Below is a small trained network, with its code and all its weights. Each question gives an input and a target symbol and asks what happens when units are switched off, that is, made to give their printed mean instead of their output.

import numpy as np


def w(rows, s, z=0):
    codes = np.array(rows[::2]) - 128.0
    scale = np.full(codes.shape[1], s)
    scale[-1] = z or s
    return codes * scale


def f(y):
    return np.maximum(y, 0)


def softmax(a):
    e = np.exp(a - a.max(-1, keepdims=True))
    return e / e.sum(-1, keepdims=True)


def log_softmax(a):
    a = a - a.max(-1, keepdims=True)
    return a - np.log(np.exp(a).sum(-1, keepdims=True))


def net(x, mask):
    ids = ['ΓΔΛΩβεζηθμπτ'.index(c) for c in x.split()]
    T = len(ids)
    res = E[ids] + P[:T]
    q, k, v = (res @ M[0].T for M in (Q, K, V))
    z = softmax(np.where(np.tri(T) > 0, q @ k.T / 4**0.5, -1e9)) @ v
    res = res + np.where(mask[0], z, O[0][:, -1]) @ O[0][:, :-1]
    y = f(res @ A[0][:, :-1].T + A[0][:, -1])
    res = res + np.where(mask[1:13], y, B[0][:, -1]) @ B[0][:, :-1]
    return log_softmax(res[-1] @ U[:, :-1].T + U[:, -1])


Q, K, V, O, A, B = {}, {}, {}, {}, {}, {}
E = w([
[128,104,82,63],'Γ',
[154,135,188,145],'Δ',
[162,111,93,42],'Λ',
[210,125,202,171],'Ω',
[83,84,140,145],'β',
[138,155,125,52],'ε',
[202,151,164,75],'ζ',
[252,206,177,163],'η',
[25,144,180,163],'θ',
[150,152,248,188],'μ',
[39,193,194,46],'π',
[170,185,21,159],'τ',
],0.015)
P = w([
[129,69,167,92],'0',
[144,116,194,77],'1',
[135,145,195,81],'2',
[163,177,207,81],'3',
[162,206,192,91],'4',
[119,237,175,114],'5',
[108,241,184,117],'6',
[112,255,172,119],'7',
],0.0066)
Q[0] = w([
[125,251,173,86],'h1',
[110,39,150,139],'h1',
[164,124,137,205],'h1',
[209,176,230,53],'h1',
],0.012)
K[0] = w([
[112,214,56,202],'h1',
[76,51,161,103],'h1',
[134,70,83,75],'h1',
[98,250,180,149],'h1',
],0.011)
V[0] = w([
[134,150,177,58],'h1',
[183,167,114,91],'h1',
[64,126,104,87],'h1',
[100,175,250,173],'h1',
],0.013)
O[0] = w([
[70,249,22,155,209],'h1',
[176,200,25,146,205],'h1',
[78,231,149,110,56],'h1',
[2,116,92,227,254],'h1',
],0.0097,0.0095)
A[0] = w([
[139,135,58,72,42],'n1',
[162,5,215,107,51],'n2',
[188,137,112,184,22],'n3',
[100,156,36,54,147],'n4',
[18,144,105,170,136],'n5',
[164,108,129,254,85],'n6',
[210,111,119,65,2],'n7',
[184,107,146,77,123],'n8',
[64,131,168,98,26],'n9',
[163,187,74,122,227],'n10',
[146,222,70,237,144],'n11',
[32,172,174,65,115],'n12',
],0.0095,0.0087)
B[0] = w([
[141,188,155,119,144],'n1',
[128,82,1,153,130],'n2',
[25,114,86,155,141],'n3',
[154,166,106,166,182],'n4',
[153,163,131,130,220],'n5',
[118,164,62,141,170],'n6',
[84,163,154,184,140],'n7',
[65,85,142,166,139],'n8',
[179,104,141,92,135],'n9',
[131,94,186,113,208],'n10',
[132,85,155,72,250],'n11',
[83,72,110,136,157],'n12',
],0.014,0.026)
U = w([
[135,129,117,44,157],'Γ',
[127,166,164,152,58],'Δ',
[178,111,104,151,101],'Λ',
[53,63,171,132,90],'Ω',
[99,108,176,124,40],'β',
[155,88,83,82,114],'ε',
[177,10,226,187,253],'ζ',
[114,2,115,99,146],'η',
[28,143,156,24,3],'θ',
[177,81,101,208,125],'μ',
[84,144,99,183,104],'π',
[174,36,183,54,226],'τ',
],0.0071,0.0061)

Each question gives the input, a string of symbols that net reads in full, and the target symbol t.
The units are the heads (4 rows each of Q, K, V and O) and the neurons (one row each of A and B). Each row of codes is followed by its name. A weight is (code - 128) times the scale printed after its matrix; where a second scale follows, it is the last column's (O, A, B and U).
mask holds one flag per unit, heads first, then neurons. A switched-off unit (its flag False) gives its mean, the last column of its rows in O or B, instead of its output. The means were averaged over made-up inputs and are rounded, as every weight is.
A unit's drop is (log p(t) with every unit on - log p(t) with that unit switched off) / (log p(t) with every unit on - log p(t) with every unit switched off).
The circuit of an input: a set's keep is (log p(t) with only the set's units on - log p(t) with every unit switched off) / (log p(t) with every unit on - log p(t) with every unit switched off). Starting from the 12 units with the biggest drops (on a tie, the unit counted first), units are removed one at a time, each time the one whose removal leaves the highest keep (on an exact tie, the one counted first), for as long as the keep stays at least 0.8.
circuit, biggest first: the units of the circuit, biggest drop first
unit that matters most: the unit with the biggest drop
top k neurons: the k neurons with the biggest drops, biggest first
drop of u: that unit's drop, to one decimal
input β Λ τ Λ, target ζ: circuit, biggest first	[h1; n8; n7]
input τ Ω π μ, target θ: circuit, biggest first	[h1; n11]
input ε μ β Γ, target π: circuit, biggest first	[h1; n10]
input Λ π Δ η τ, target τ: unit that matters most	n10
input ζ ζ ε π π μ, target θ: circuit, biggest first	[n11; h1]
input μ Λ θ ζ Λ τ Δ, target ζ: top 2 neurons	[n11; n6]
input Δ μ θ τ τ Λ, target ζ: circuit, biggest first	[h1; n6; n8; n11]
input ζ ζ η Δ τ π Ω, target τ: circuit, biggest first	[n11; n4; n7]
input Λ Γ β π ε, target θ: top 3 neurons	[n11; n12; n10]
input Δ ε β Λ τ ζ, target ζ: top 2 neurons	[n8; n6]
input β ε τ β ε τ η ε, target τ: top 2 neurons	[n6; n10]
input ε ζ θ ζ ε μ Λ, target π: top 2 neurons	[n10; n5]
input Λ π ε μ Λ, target π: drop of h1	1.0
input Λ Γ ε μ, target π: drop of n1	0.0
input Δ π β Λ, target θ: drop of n11	0.4
input Λ τ Ω π ε ζ ε Ω, target τ: top 4 neurons	[n11; n10; n4; n7]
input μ θ τ, target ζ: top neuron	[n6]
